[128 = 0]

md-sd: [194,109,115,154,152,123,123,111,163,109,84,102,150,111,79,106,120,118,171,63,156,162,114,150,119,169,117,112]
dd-hp: [144,115,97,117,149,117,147,135,155,113,133,107,141,133,138,126,140,121,125,146,152,141,126,128,112,139,96,131]
ct-mc: [100,140,166,115,91,138,145,116,108,130,159,148,123,149,148,100,99,140,128,169,112,110,148,116,125,113,130,124]
fj-gj: [134,135,111,137,138,104,146,145,135,139,111,138,129,111,125,133,93,128,130,110,138,130,90,141,111,121,145,96]
sf-cp: [133,101,133,133,157,135,152,134,128,134,130,135,111,139,149,130,125,142,95,181,139,122,119,115,147,104,126,117]
dd-hp: [150,124,62,117,150,85,142,156,169,130,123,122,160,123,147,138,158,139,133,86,165,135,118,143,67,176,97,115]
fj-gj: [123,165,136,122,112,162,128,132,101,152,119,110,174,124,139,92,133,99,139,122,115,119,139,130,102,134,150,131]
fj-gj: [157,108,99,133,146,95,135,122,156,130,152,137,135,114,145,100,123,168,136,112,131,107,139,144,68,119,100,73]
dq-gn: [150,147,117,125,122,148,147,126,128,103,108,123,173,129,122,116,113,104,136,89,124,159,131,117,109,175,155,161]
fj-gj: [118,164,154,111,119,145,127,115,95,102,112,109,171,149,128,107,128,134,133,128,112,124,146,114,112,142,131,139]
sf-cp: [134,146,135,144,124,148,129,136,110,150,106,132,141,123,125,128,120,109,130,114,125,130,110,131,134,134,163,130]
ct-mc: [145,150,115,153,124,116,105,135,121,142,109,139,143,141,124,163,163,139,144,86,137,121,110,143,117,169,134,132]
dq-gn: [136,88,138,113,135,157,160,132,145,119,117,141,128,138,136,110,130,123,104,123,148,161,150,99,153,171,143,168]
fj-gj: [133,138,143,138,109,159,108,117,112,148,137,130,140,132,132,113,153,120,139,119,113,116,152,129,127,138,139,141]
md-sd: [96,153,125,103,94,126,131,146,124,144,133,131,145,135,142,126,141,112,137,113,135,129,137,128,112,160,129,151]
dd-hp: [75,98,161,77,109,108,129,143,152,145,109,124,100,91,99,79,98,129,143,80,148,143,150,133,139,129,122,106]
md-sd: [135,143,117,137,115,151,148,141,115,151,140,152,152,152,167,135,147,122,112,140,129,122,130,116,113,160,152,153]
dq-gn: [124,153,103,133,121,130,89,135,120,146,131,116,142,121,129,154,180,113,138,99,117,117,134,142,115,139,125,146]
fj-gj: [158,108,127,134,122,151,139,101,154,99,139,111,120,99,94,94,80,85,149,122,114,165,136,130,143,112,136,142]
fj-gj: [99,120,124,128,89,161,100,142,130,184,160,142,97,110,136,140,170,82,128,123,119,126,149,134,161,129,146,172]
dd-hp: [145,114,125,154,145,128,119,127,128,127,123,139,107,147,128,170,153,140,115,146,137,127,111,125,159,132,125,140]
dd-hp: [136,124,157,144,127,153,122,101,106,109,148,136,116,163,137,139,141,145,114,182,111,116,144,110,158,115,121,147]
dd-hp: [138,80,139,138,153,120,134,146,155,167,95,131,97,116,112,119,133,134,129,119,176,136,108,142,160,136,120,99]
dq-gn: [143,121,165,144,116,162,126,117,113,143,104,154,136,132,120,104,125,138,132,85,122,133,145,118,141,163,171,138]
ct-mc: [90,141,152,120,89,124,123,133,115,124,140,149,102,175,134,178,150,130,125,162,140,130,124,115,172,157,117,177]
ct-mc: [142,103,122,147,139,136,110,125,138,134,127,135,101,119,115,151,147,124,122,117,128,136,126,130,159,127,134,142]
dd-hp: [130,125,100,126,131,141,123,122,141,119,155,105,115,84,116,120,103,79,127,139,97,141,129,134,132,74,136,135]
sf-cp: [92,125,131,101,98,103,117,138,142,136,148,131,112,147,135,139,160,138,141,133,150,122,145,133,130,153,87,141]
md-sd: [99,134,120,90,146,109,135,154,127,123,110,104,149,153,149,140,171,143,111,147,161,125,132,118,118,153,91,137]
md-sd: [157,145,101,147,145,114,100,104,123,72,135,123,137,136,115,176,147,146,127,108,97,130,129,124,119,130,122,149]
md-sd: [168,119,100,159,137,125,103,111,141,128,150,131,126,123,128,141,157,137,139,115,117,118,135,142,112,126,114,123]
dq-gn: [114,105,126,133,137,140,120,154,137,176,113,122,97,114,123,143,153,98,119,141,155,133,109,138,172,119,133,134]
ct-mc: [128,133,118,121,110,123,137,121,139,128,160,126,132,119,137,102,107,119,142,140,119,122,139,136,100,112,115,114]
md-sd: [100,133,164,125,101,132,121,132,119,135,104,135,102,125,96,137,103,109,142,113,134,145,112,130,175,134,150,143]
dq-gn: [127,143,147,121,130,155,119,123,106,131,106,112,159,122,123,99,134,122,130,107,115,126,146,122,120,133,147,130]
ct-mc: [118,128,110,98,124,110,149,138,142,99,123,140,146,124,134,127,115,138,119,83,129,149,141,112,101,166,137,147]
dq-gn: [128,156,117,117,168,96,107,114,114,63,105,78,148,129,103,153,126,145,128,138,111,125,113,128,116,93,96,112]
md-sd: [156,115,134,150,117,149,147,129,140,151,121,140,130,138,127,115,123,108,143,129,154,143,117,133,141,161,139,137]
sf-cp: [120,166,140,142,104,133,124,138,108,157,110,124,139,126,117,129,112,99,154,123,132,124,97,147,130,129,148,119]
sf-cp: [95,142,158,112,93,126,129,132,114,144,128,145,127,135,130,112,116,137,138,115,127,119,138,127,125,141,138,125]
dd-hp: [134,115,117,142,141,129,112,123,130,110,137,132,102,143,127,180,159,132,109,150,124,133,123,119,164,125,119,161]
fj-gj: [93,180,160,129,117,99,114,146,85,130,73,139,139,157,114,173,126,156,135,101,138,115,86,131,137,154,148,119]
ct-mc: [117,129,127,110,146,118,126,142,135,128,93,91,136,107,104,115,120,108,137,115,147,142,113,138,132,120,118,113]
dq-gn: [97,150,139,113,126,127,138,142,103,128,118,131,135,136,141,136,117,132,109,143,121,120,119,116,129,118,145,130]
ct-mc: [133,85,162,137,159,153,126,122,126,134,98,127,94,105,102,113,109,129,107,128,126,140,127,118,183,96,155,118]
dd-hp: [126,137,104,139,106,158,77,122,118,176,165,139,130,65,133,104,152,106,135,61,66,101,171,146,93,94,170,123]
ct-mc: [99,129,181,121,136,151,122,130,86,134,98,138,122,154,134,135,143,156,98,147,124,114,136,102,167,128,150,138]
sf-cp: [159,85,123,145,170,138,140,123,141,124,135,126,112,149,146,137,156,148,99,183,148,125,129,116,151,118,103,126]
dd-hp: [126,142,121,115,122,116,145,141,134,141,113,122,155,112,129,95,103,121,145,100,140,130,120,140,90,140,133,101]
dq-gn: [88,161,109,115,115,100,126,150,112,135,149,137,121,138,154,170,134,132,113,156,119,106,109,129,115,107,123,128]
sf-cp: [91,105,172,104,99,126,99,115,130,129,133,142,94,124,107,112,139,152,138,97,122,125,171,122,155,137,119,137]
dd-hp: [142,140,148,143,124,144,144,106,111,114,142,128,135,143,134,110,96,129,130,173,111,119,125,122,127,102,132,117]
fj-gj: [124,110,104,114,142,113,147,132,137,112,160,152,123,133,165,136,132,163,92,141,116,117,148,109,102,121,123,128]
md-sd: [127,121,124,137,130,138,131,127,120,147,159,145,116,127,156,125,132,137,109,160,111,105,137,125,121,97,134,117]
fj-gj: [149,92,124,132,147,123,140,112,159,92,131,116,100,121,103,131,103,119,128,147,137,157,121,125,160,113,109,135]
dq-gn: [131,153,140,140,112,121,106,109,107,123,139,143,139,135,129,127,130,158,142,106,100,102,140,133,102,126,133,111]
sf-cp: [143,141,131,142,144,141,139,105,107,93,154,114,133,156,145,139,119,132,110,212,106,114,123,114,134,84,112,130]
sf-cp: [113,119,131,134,135,163,116,159,115,174,79,145,117,85,111,140,132,93,105,57,122,150,116,122,167,141,208,155]
sf-cp: [124,151,103,132,138,134,141,157,119,148,95,130,144,82,120,132,88,88,117,80,114,145,92,133,117,116,193,123]
ct-mc: [161,109,115,139,161,131,158,126,138,106,114,135,136,122,130,123,100,136,107,124,129,145,116,115,123,128,147,122]
md-sd: [81,158,137,112,110,107,89,129,105,102,124,127,109,136,109,187,148,136,125,113,105,125,127,122,154,124,127,160]
dq-gn: [103,132,111,119,130,130,114,153,126,159,129,116,119,120,138,151,163,104,117,140,137,122,120,134,141,119,124,141]
fj-gj: [151,137,113,150,154,108,151,143,124,141,102,142,143,125,138,132,101,147,121,118,140,119,87,138,100,125,148,83]
sf-cp: [153,163,149,160,104,134,126,119,113,153,109,123,155,142,114,106,111,116,176,122,141,118,101,155,112,145,132,99]
md-sd: [119,146,142,127,87,143,143,123,123,127,137,145,130,121,119,112,82,99,144,113,112,144,127,126,130,136,162,146]
ct-mc: [123,133,130,122,144,135,114,132,114,135,114,117,143,124,134,123,152,138,117,117,121,116,139,124,119,125,132,122]
[158,145,80,127,148,107,152,145,144,121,121,115,180,148,156,133,153,134,131,123,159,130,114,134,71,174,103,123] | dd-hp
[146,115,133,160,122,154,123,139,125,188,123,154,121,128,141,125,152,122,129,117,142,117,121,138,139,146,155,124] | md-sd
[124,129,133,117,141,132,146,134,122,125,113,124,143,123,134,108,109,131,116,129,128,130,127,120,118,122,140,116] | md-sd
[139,123,120,126,128,122,140,119,141,103,142,120,129,145,130,133,126,125,132,155,137,138,128,124,129,135,103,140] | md-sd
[144,123,148,114,156,153,139,114,124,100,92,87,161,116,106,78,106,116,131,123,127,147,140,118,127,122,130,120] | dq-gn
[90,132,140,89,162,166,124,157,102,138,79,80,153,118,129,119,165,96,91,138,135,139,139,105,157,122,143,158] | dq-gn
[100,119,139,98,125,130,136,132,129,115,128,127,122,125,129,120,122,130,113,128,125,137,146,111,138,128,129,143] | ct-mc
[104,119,121,107,124,111,116,148,142,144,111,129,119,107,117,132,143,127,131,78,142,136,133,134,129,149,129,130] | dd-hp
[114,122,166,102,166,161,135,125,87,130,99,123,161,111,148,66,120,169,85,114,96,103,170,98,105,98,166,94] | ct-mc
[160,119,109,144,171,140,138,110,125,88,132,113,131,109,124,129,98,125,102,152,96,134,121,116,128,77,142,120] | sf-cp
[115,104,113,127,142,128,102,144,145,174,138,100,97,105,125,133,171,103,130,157,148,116,125,150,151,92,95,114] | dq-gn
[122,141,162,131,112,195,112,124,94,181,121,111,152,106,131,67,139,89,135,126,105,113,157,130,132,110,166,127] | dd-hp
[124,145,131,145,141,145,150,148,104,155,113,128,127,130,141,141,105,103,107,176,131,123,85,127,148,96,160,119] | sf-cp
[116,132,107,108,104,101,150,137,157,103,140,132,124,133,122,143,106,110,142,120,145,157,118,129,123,157,112,152] | ct-mc
[104,117,129,99,125,111,133,123,141,84,138,120,110,131,117,141,116,131,120,139,125,147,139,113,145,124,107,152] | fj-gj
[134,167,95,143,112,107,129,156,137,165,111,111,151,125,122,145,132,86,167,116,162,131,77,165,105,151,119,115] | sf-cp
[140,122,132,131,115,128,145,110,142,98,147,126,118,136,117,122,94,114,140,154,127,146,125,125,139,122,116,139] | md-sd
[199,119,116,172,153,157,117,106,132,121,112,119,158,140,121,126,162,128,140,109,132,135,131,132,123,163,130,138] | sf-cp
[131,147,145,158,103,126,133,132,115,163,119,154,117,121,118,127,87,118,149,118,128,120,92,148,132,120,162,101] | dq-gn
[171,125,129,168,146,156,135,124,122,153,110,129,139,125,126,116,122,113,132,133,134,128,106,137,134,125,153,113] | fj-gj
[156,111,151,156,132,144,118,122,130,157,104,131,124,134,113,113,141,131,147,115,150,127,122,141,147,148,131,114] | sf-cp
[127,112,141,113,121,117,145,116,135,112,158,142,131,171,160,114,147,174,122,166,142,112,160,113,110,150,85,126] | sf-cp
[96,141,150,115,151,134,109,143,108,144,95,65,122,135,110,136,155,97,130,195,154,120,102,139,173,86,91,119] | ct-mc
[116,157,104,122,124,110,124,139,123,103,120,126,138,134,125,174,132,119,124,112,123,140,109,124,125,144,134,156] | dd-hp
[121,138,170,151,89,146,106,109,102,164,152,158,111,139,134,111,129,144,146,137,107,94,144,137,134,115,141,111] | ct-mc
[118,116,139,142,142,117,92,125,121,131,121,128,90,135,112,173,161,147,120,139,129,116,119,132,170,109,114,129] | md-sd
[116,103,125,115,134,111,153,133,144,113,147,143,103,142,144,141,117,145,105,165,141,133,127,114,140,122,111,133] | dq-gn
[112,162,191,147,97,164,120,113,77,147,114,137,129,143,117,112,99,120,140,150,105,111,120,126,157,109,167,124] | sf-cp
[127,130,95,138,135,129,110,147,138,153,117,120,115,78,108,147,124,84,130,88,118,141,104,147,137,107,158,130] | dd-hp
[121,128,129,118,66,124,134,122,164,140,161,127,116,123,110,100,108,83,183,121,148,150,137,151,126,155,101,144] | md-sd

qm_cq: [145,108,152,128,118,104,149,160,100,98,159,108,123,126,142,144,141,125,108,121,89,151,107,143,130,148,136,119]
mq_bn: [137,131,148,131,132,116,120,135,140,121,127,121,121,115,123,124,135,142,132,129,126,147,122,120,136,151,146,143]
qm_cq: [132,107,120,116,62,152,108,142,112,104,110,141,116,89,102,150,139,156,164,130,132,166,138,142,125,165,122,133]
lb_zj: [107,132,132,122,88,140,135,148,98,103,127,126,127,109,107,130,117,132,106,146,114,130,118,144,98,125,101,133]
mq_bn: [112,146,111,122,130,110,143,97,151,155,137,125,126,132,153,132,118,106,105,91,139,99,160,130,122,110,129,104]
hh_mb: [123,108,89,172,116,139,123,122,108,98,148,120,129,133,106,142,129,139,141,120,146,106,140,153,131,125,147,104]
nr_sc: [133,123,146,148,143,86,145,106,174,150,156,105,139,128,150,113,152,126,117,84,144,155,157,101,166,176,167,126]
mq_bn: [146,107,137,134,140,120,131,122,147,144,134,127,141,138,140,120,152,131,148,116,137,161,135,106,164,161,143,132]
mq_bn: [122,134,114,120,151,148,130,125,114,141,118,142,137,155,133,122,113,111,124,149,126,98,115,129,116,84,101,124]
lb_zj: [159,107,148,105,197,121,157,128,132,178,137,138,160,194,185,109,145,87,127,134,105,139,103,95,165,107,107,124]
qm_cq: [145,150,162,129,157,84,128,144,139,109,145,102,102,117,141,135,126,133,103,118,100,123,109,135,123,134,167,134]
mq_bn: [131,138,130,120,172,141,119,109,156,170,105,146,144,154,136,101,127,119,145,144,147,124,125,95,145,112,118,146]
lb_zj: [142,125,137,112,75,109,115,141,130,100,129,120,93,78,126,164,137,151,140,99,114,157,142,151,121,170,155,123]
lb_zj: [121,89,143,91,59,144,165,151,92,135,134,139,156,122,142,131,149,111,116,130,102,189,129,123,130,161,67,124]
hh_mb: [113,120,130,164,134,138,132,133,119,114,138,118,150,136,100,103,131,137,121,150,142,133,119,117,134,138,126,141]
nr_sc: [145,99,140,155,127,117,138,156,99,90,158,108,131,133,122,135,145,138,126,132,107,148,106,140,141,152,147,123]
lb_zj: [128,149,129,144,180,118,119,107,162,150,124,125,131,145,131,107,122,126,128,128,149,105,130,108,140,114,150,138]
lb_zj: [137,140,151,108,123,114,130,159,104,101,131,120,105,114,133,146,119,129,108,138,88,125,99,149,102,118,127,130]
qm_cq: [104,156,106,139,154,150,107,88,168,165,98,145,139,136,109,98,112,131,142,138,179,99,151,102,130,106,124,144]
qm_cq: [124,115,113,125,114,140,136,125,116,133,130,135,138,136,132,132,130,120,131,125,130,128,135,132,128,123,111,116]
qm_cq: [148,132,138,96,110,145,93,144,128,119,90,148,103,99,115,144,128,152,168,147,121,150,115,132,121,138,128,150]
nr_sc: [123,113,112,143,131,147,134,134,102,118,134,131,142,148,119,125,126,123,129,145,128,116,117,135,126,111,112,121]
hh_mb: [159,145,135,88,136,116,105,139,131,123,109,137,85,111,149,164,120,132,146,119,101,118,116,149,114,111,145,124]
nr_sc: [91,180,164,117,131,100,134,99,193,168,115,117,133,99,126,86,118,127,87,114,155,137,156,86,121,150,130,162]
hh_mb: [126,131,133,133,128,107,141,125,135,127,145,115,126,126,140,130,130,122,109,108,123,127,137,130,129,135,139,119]
hh_mb: [95,112,106,173,112,147,141,115,119,121,145,121,161,138,97,103,130,131,118,136,160,125,144,121,134,137,116,126]
hh_mb: [133,130,116,166,131,115,116,137,113,81,149,106,105,116,107,147,122,147,126,122,125,102,122,159,118,127,170,115]
qm_cq: [147,176,150,109,183,81,119,126,156,131,130,113,85,124,160,144,108,120,103,109,102,85,114,140,110,95,169,125]
mq_bn: [98,155,114,123,83,137,108,105,155,133,103,135,114,84,100,127,115,147,132,117,161,124,165,128,108,141,128,138]
mq_bn: [149,77,123,145,102,110,155,139,107,110,171,112,138,136,150,151,160,123,132,92,112,162,139,142,158,169,145,95]
nr_sc: [119,152,159,120,125,114,123,134,147,127,119,120,121,104,117,112,123,139,111,136,126,143,123,114,119,145,132,155]
hh_mb: [91,145,137,95,99,127,157,102,155,180,118,137,153,122,146,103,124,102,94,112,142,142,161,99,121,133,82,133]
nr_sc: [113,127,118,138,133,140,135,121,123,135,130,130,144,142,122,115,123,120,120,137,138,116,130,123,126,114,112,127]
qm_cq: [125,115,122,132,138,128,151,127,114,136,146,125,146,154,144,124,131,107,112,125,120,121,125,128,132,114,112,112]
hh_mb: [110,134,105,114,99,145,126,111,131,142,113,143,128,118,125,134,118,123,132,120,143,116,152,134,114,116,107,119]
nr_sc: [114,131,136,135,98,110,146,143,107,98,152,107,120,110,124,139,123,127,91,118,108,125,127,150,106,134,128,117]
lb_zj: [111,119,119,135,138,150,144,123,116,146,128,137,160,158,126,104,126,111,119,149,137,122,123,113,131,109,92,129]
lb_zj: [113,112,126,128,114,138,144,106,150,166,126,137,163,137,133,102,144,119,132,119,156,160,155,94,154,155,106,134]
nr_sc: [99,142,136,150,155,120,144,94,173,171,132,121,163,144,127,78,131,117,105,122,167,131,152,82,149,140,125,145]
mq_bn: [147,98,135,141,114,102,155,158,87,87,174,103,122,133,146,157,142,121,107,109,86,136,112,160,129,140,143,98]
[142,101,118,128,156,163,130,140,97,136,120,148,154,172,130,118,133,116,151,166,122,128,98,120,141,101,96,130] | mq_bn
[120,134,121,125,122,139,121,120,135,136,115,136,129,123,119,123,123,131,135,133,141,125,135,124,124,125,121,134] | mq_bn
[113,161,152,132,149,107,124,110,174,150,121,118,128,115,124,99,123,133,110,123,147,130,139,99,131,141,144,153] | lb_zj
[146,136,170,138,176,77,154,152,123,112,168,93,122,146,157,125,132,114,81,121,85,123,95,130,131,126,155,125] | qm_cq
[141,112,134,132,139,133,128,137,121,127,130,130,137,141,129,124,139,130,141,139,123,143,115,121,143,136,127,133] | mq_bn
[113,92,129,187,146,150,144,134,112,120,150,118,182,163,95,81,147,134,128,163,153,151,114,98,160,151,117,146] | hh_mb
[145,114,130,129,121,119,128,141,116,110,140,122,117,124,134,147,136,133,135,119,113,137,122,142,132,139,143,118] | nr_sc
[145,102,119,102,126,111,159,108,141,170,146,134,142,152,186,142,149,95,129,80,120,144,156,120,156,136,120,94] | hh_mb
[112,148,107,135,90,131,99,105,156,120,110,130,104,83,100,140,120,155,147,107,163,121,166,138,117,147,153,130] | qm_cq
[105,110,94,131,58,179,108,124,108,114,101,151,135,100,83,134,127,151,163,144,159,144,150,138,117,143,99,133] | mq_bn
[132,186,188,124,151,62,107,120,204,131,124,97,89,73,128,113,127,156,105,99,133,147,139,103,130,177,197,167] | mq_bn
[111,142,106,142,150,109,151,100,139,146,152,117,134,150,152,127,116,100,94,98,136,82,150,135,122,96,132,97] | qm_cq
[125,159,186,91,117,97,141,162,124,114,128,112,108,97,136,126,118,126,80,139,82,147,99,128,97,137,118,153] | lb_zj
[102,137,180,154,89,109,148,193,71,45,161,85,122,90,81,119,118,150,60,169,81,146,78,153,83,151,122,154] | nr_sc
[104,149,151,148,131,122,129,136,132,114,131,112,134,115,99,100,119,139,99,150,133,129,116,117,115,137,129,154] | hh_mb
[158,158,187,97,181,73,130,131,177,155,129,113,108,124,171,119,136,121,110,109,102,148,114,100,144,145,163,150] | lb_zj
[146,141,104,92,111,134,101,124,126,124,103,147,86,108,140,173,114,132,156,112,118,102,137,161,106,101,136,108] | hh_mb
[94,134,119,144,118,140,146,127,109,122,137,123,147,136,111,111,114,117,94,144,133,107,127,131,107,107,99,126] | nr_sc
[149,119,125,131,183,122,132,109,152,165,131,134,144,168,158,115,140,111,145,120,137,125,129,104,162,119,139,123] | lb_zj
[137,95,115,133,122,154,128,129,116,136,123,143,150,146,124,123,144,129,159,140,138,150,127,118,150,138,112,128] | mq_bn
[172,137,155,107,165,86,117,135,153,131,132,118,95,123,165,150,138,130,139,102,102,136,117,130,144,139,175,126] | lb_zj
[180,117,148,100,147,95,123,145,132,123,136,124,97,127,171,165,144,127,147,101,90,145,114,141,145,140,163,114] | lb_zj

zgbd: [118,146,125,124,145,115,118,140,145,124,139,96,100,154,131,109,140,122,138,140,118,131,126,133,143,118,113,112]
qqbs: [117,136,120,135,127,140,133,99,117,128,122,140,139,136,142,122,131,126,139,145,112,112,126,99,140,143,120,144]
qqbs: [131,127,139,121,120,137,116,156,134,126,130,114,123,133,108,124,137,136,106,124,136,119,132,155,119,129,146,123]
qqbs: [107,111,108,123,127,174,159,127,137,123,140,113,133,134,129,104,118,132,119,145,108,102,147,85,106,141,142,146]
prqs: [140,59,98,119,104,182,166,156,128,105,152,115,133,113,130,105,96,138,114,113,119,112,145,101,84,137,147,138]
qqbs: [179,92,127,145,111,94,125,143,159,115,134,137,131,119,138,132,111,114,106,92,161,199,138,149,116,126,127,106]
zzlm: [115,117,122,121,140,146,150,118,77,140,119,167,143,102,135,161,109,136,154,130,94,99,99,116,124,126,116,161]
zzlm: [136,142,141,130,104,126,102,129,154,119,126,103,127,142,111,104,152,131,103,125,164,128,153,143,131,137,150,106]
zgbd: [130,121,126,130,98,147,122,100,99,116,118,139,147,113,129,126,128,138,143,125,142,95,122,119,133,143,133,133]
zgbd: [122,134,131,118,152,118,129,156,128,138,134,122,109,134,124,136,130,128,128,128,109,133,121,144,127,111,121,127]
zzlm: [117,124,130,137,141,120,136,143,175,117,140,94,123,132,118,129,108,109,116,140,145,163,115,145,116,128,131,122]
zzlm: [151,136,122,130,155,82,125,120,97,149,121,173,113,130,163,149,134,123,158,111,94,156,120,121,155,106,85,127]
prqs: [149,136,130,141,85,146,80,116,106,108,113,141,140,174,139,97,168,132,114,143,114,93,122,139,161,176,127,140]
prqs: [118,82,108,138,142,166,170,168,177,113,153,106,134,144,128,119,86,107,89,152,100,159,118,120,86,152,139,158]
zgbd: [133,116,140,110,137,128,110,179,77,128,127,137,113,116,112,162,122,141,144,116,103,100,73,194,130,112,116,137]
zgbd: [125,116,117,135,126,143,154,114,156,129,133,129,142,127,134,115,117,122,109,133,132,145,158,89,109,138,142,135]
zzlm: [131,106,113,149,122,132,160,85,137,124,123,154,160,107,149,139,95,112,135,131,136,156,127,87,118,144,123,146]
zzlm: [111,123,137,126,127,148,130,148,141,119,132,106,134,123,103,135,116,127,113,140,138,118,109,154,111,136,146,136]
zgbd: [152,86,127,123,125,132,135,171,112,122,135,141,127,111,124,149,105,131,119,106,118,140,105,163,106,123,128,135]
prqs: [125,139,139,149,115,119,117,100,152,116,118,123,150,128,123,133,122,112,121,142,161,148,113,139,135,150,133,129]
qqbs: [159,141,152,132,118,112,91,143,93,147,102,184,142,140,126,153,159,136,100,115,112,128,121,169,143,142,132,145]
qqbs: [135,107,124,120,93,175,122,148,122,115,132,118,135,141,115,98,143,146,97,127,125,87,151,126,111,151,159,135]
qqbs: [123,113,116,112,133,128,145,134,120,123,143,106,109,104,127,124,113,137,157,110,137,118,133,117,119,98,122,107]
zgbd: [134,92,96,134,131,141,158,147,189,106,162,82,109,154,145,81,109,111,111,133,123,165,159,90,106,133,127,114]
prqs: [138,141,145,141,124,110,99,146,158,120,125,115,126,154,117,125,140,115,101,136,142,155,116,170,137,143,132,122]
prqs: [118,157,133,145,125,128,110,98,133,128,114,138,143,157,137,120,147,118,122,157,118,123,121,119,152,157,123,144]
prqs: [136,153,135,105,158,113,110,189,139,155,140,115,81,172,122,105,173,140,97,121,89,130,169,142,132,101,131,111]
zzlm: [121,98,113,125,129,157,146,165,162,108,152,87,117,143,120,104,109,122,107,139,120,131,129,129,102,136,139,130]
zgbd: [140,107,128,124,131,123,116,174,124,112,140,111,109,136,123,133,117,124,130,123,115,134,92,175,127,124,116,124]
qqbs: [144,148,135,123,122,84,98,96,72,131,113,150,116,105,143,148,142,138,189,102,142,114,105,142,170,101,92,102]
zzlm: [131,132,124,131,135,115,133,110,119,135,124,145,130,123,142,135,126,125,142,124,123,137,130,112,136,123,115,129]
zzlm: [105,128,123,129,160,121,154,124,128,135,132,130,128,111,132,155,98,116,150,140,113,142,99,123,123,115,111,141]
prqs: [145,111,129,141,90,139,109,117,123,103,122,129,147,129,127,121,126,126,124,127,149,120,112,144,133,156,133,130]
prqs: [132,145,131,111,149,116,114,159,109,147,130,134,99,149,131,124,155,139,128,122,93,116,138,138,140,108,117,123]
qqbs: [130,139,143,129,142,147,126,149,105,161,107,188,151,149,125,151,148,133,80,142,74,118,131,135,121,152,143,179]
zgbd: [154,67,110,114,112,153,156,155,93,122,139,150,132,92,133,138,99,144,131,92,117,117,130,123,95,117,134,135]
[120,126,110,122,144,126,130,151,156,114,154,79,90,159,138,91,131,121,139,138,112,133,135,118,134,116,111,107] | zgbd
[105,142,124,134,120,157,127,107,133,121,124,118,140,149,128,108,138,126,123,159,117,99,128,106,135,155,135,145] | qqbs
[85,138,112,118,161,161,165,134,157,140,145,99,116,147,127,104,124,126,119,161,93,113,153,79,110,126,136,143] | zgbd
[102,150,124,123,169,127,152,132,152,153,135,124,117,143,132,126,131,121,118,148,99,141,149,97,121,116,127,138] | prqs
[141,119,129,147,111,121,127,117,169,114,129,118,143,132,128,119,119,113,106,129,161,165,137,129,121,146,139,121] | zzlm
[102,138,133,130,147,135,139,143,170,128,137,97,125,140,111,125,119,116,107,152,131,142,126,134,114,132,141,133] | qqbs
[149,148,146,150,120,89,111,99,155,137,110,151,148,127,131,140,138,114,107,120,165,178,143,135,138,137,133,119] | zgbd
[170,105,138,124,64,126,97,132,135,101,129,104,131,106,106,103,143,147,112,82,206,124,163,155,118,126,162,80] | prqs
[104,154,129,116,122,144,119,98,88,132,118,128,128,123,126,122,147,146,161,138,122,69,126,110,148,125,125,129] | zgbd
[130,90,103,118,103,167,150,131,131,107,147,101,124,120,130,93,116,140,131,119,134,102,154,93,106,130,142,119] | qqbs
[152,111,118,134,148,94,149,117,112,145,125,175,131,106,158,157,108,120,147,104,113,172,126,110,129,109,100,132] | qqbs
[124,119,116,140,148,113,153,113,145,129,134,133,131,120,146,139,101,110,142,133,123,165,118,107,125,124,109,133] | zzlm
[129,133,134,132,122,122,124,120,142,126,126,121,132,124,122,126,129,126,122,126,150,138,136,130,127,129,136,119] | prqs
[143,126,124,134,117,117,138,99,135,136,123,147,140,115,139,124,131,129,124,111,149,147,165,95,124,125,135,119] | zgbd
[113,148,138,135,161,116,137,131,140,150,121,147,134,137,128,152,125,115,114,147,106,151,117,132,128,130,124,150] | qqbs
[130,110,119,135,116,144,139,129,154,114,137,111,135,132,127,111,117,122,112,132,139,138,139,116,113,142,140,128] | zzlm
